[[-19 -10  20  40  -7  11  -3  -4   1   1   4  -6]
 [-14  -6  21  39 -12   6  -3  -7   0   5   5  -9]
 [  1 -15  35  16  -3   9  38  -6 -12  19  12 -40]
 [ 10   4  25  29 -18  -6  10 -12   2  17  10 -26]
 [ -3 -17  21  34   2  18 -11   6 -18 -14   1  -8]
 [ 15  35   3  25  10 -10   4 -10   5  14  25 -13]
 [  4   7  10  12   1   1  22  -4 -12  17  22 -23]
 [ -7   5  22  21   5  27  19  16 -11   4  28 -20]]
->
[[-14  -6  21  39 -12   6  -3  -7   0   5   5  -9]
 [ 10   4  25  29 -18  -6  10 -12   2  17  10 -26]
 [ 15  35   3  25  10 -10   4 -10   5  14  25 -13]
 [ -7   5  22  21   5  27  19  16 -11   4  28 -20]]

[[  7  15  -4   0 -27 -19 -10   3   1  -3   3  -2]
 [-15  -3 -38   0  -9 -14 -16   8   1  -5  -4  -2]
 [  7  15 -10  18   2  28  31   3  40 -37   0  -2]
 [-19  35   5 -43   4 -20 -45 -10   1  -3  29  -2]]
->
[[-15  -3 -38   0  -9 -14 -16   8   1  -5  -4  -2]
 [-19  35   5 -43   4 -20 -45 -10   1  -3  29  -2]]

[[  1   0   0   0   0   0   0  -1   0]
 [ -9  28  17  11 -28  -9 -35  22  29]
 [ 15  18  40 -17 -28   8 -20 -15  -7]
 [ -7   0   2  10  14  -4 -34 -15  27]
 [ 11  11  37 -16 -17   5 -12  -8  -6]]
->
[[ -9  28  17  11 -28  -9 -35  22  29]
 [ -7   0   2  10  14  -4 -34 -15  27]]

[[ 1  0  2  0 -2  0  0 -1 -1 -1  1 -1]
 [ 1 -3 -3  1 -1 -3 -6  7 -2 -3 -2  2]
 [ 5 -3 13 -1 17 18 13 33  2  4 -9  2]
 [ 1 -2 -3  1 -1 -2 -5  5 -2 -2 -2  1]
 [ 2  0 -1  0  1  0  0 -1  0 -1  0  2]
 [ 3  1  2 -1 -2  2  0  2  1  1  5  2]]
->
[[ 1 -3 -3  1 -1 -3 -6  7 -2 -3 -2  2]
 [ 1 -2 -3  1 -1 -2 -5  5 -2 -2 -2  1]
 [ 3  1  2 -1 -2  2  0  2  1  1  5  2]]

[[-15  23  15 -35   6 -25   0   9   7 -35  35  13]
 [ -1   9  13 -27  -8 -27  25  -4 -15 -15  15  19]
 [  4  13  15 -35 -10 -38  33  -2 -25 -27  19  22]]
->
[[ -1   9  13 -27  -8 -27  25  -4 -15 -15  15  19]]

[[ -6  32 -10  21  26]
 [ -5  -8  -8 -27 -10]
 [ 16   1  26  12  -1]
 [ 13 -12  23  -7 -23]
 [ -9  27  -6  -3  10]
 [ 22 -15  39  10 -15]
 [  9 -15   3  26  -1]
 [  3 -24   1 -22 -19]]
->
[[ -5  -8  -8 -27 -10]
 [ 13 -12  23  -7 -23]
 [ 22 -15  39  10 -15]
 [  3 -24   1 -22 -19]]

[[ -7  44  21  15 -11  14   0 -13 -13]
 [  4 -29 -30  11  38 -12 -12  28  -4]]
->
[[  4 -29 -30  11  38 -12 -12  28  -4]]

[[ 10 -16  10 -13 -40 -44  10 -25   0 -13]
 [  1 -23 -21   5   6  -5  -6 -21  -4  -9]
 [ 13 -17 -39  19  45  30 -20  -9  -6   1]]
->
[[  1 -23 -21   5   6  -5  -6 -21  -4  -9]]

[[-34  11   3 -16   3  18 -13  -2  15  -3  17  30  -9   0  12  -9]
 [-26  -4   3 -26  11  -4   5 -11   0  -7  27  27   6  -1  11  -9]
 [-24   6   3 -17   2   4  -3  -7   8  -5  16  25   0  -2   9  -6]
 [-24   6   3 -18   2   4  -3  -6   8  -5  16  25  -2  -2   8  -6]]
->
[[-26  -4   3 -26  11  -4   5 -11   0  -7  27  27   6  -1  11  -9]
 [-24   6   3 -18   2   4  -3  -6   8  -5  16  25  -2  -2   8  -6]]
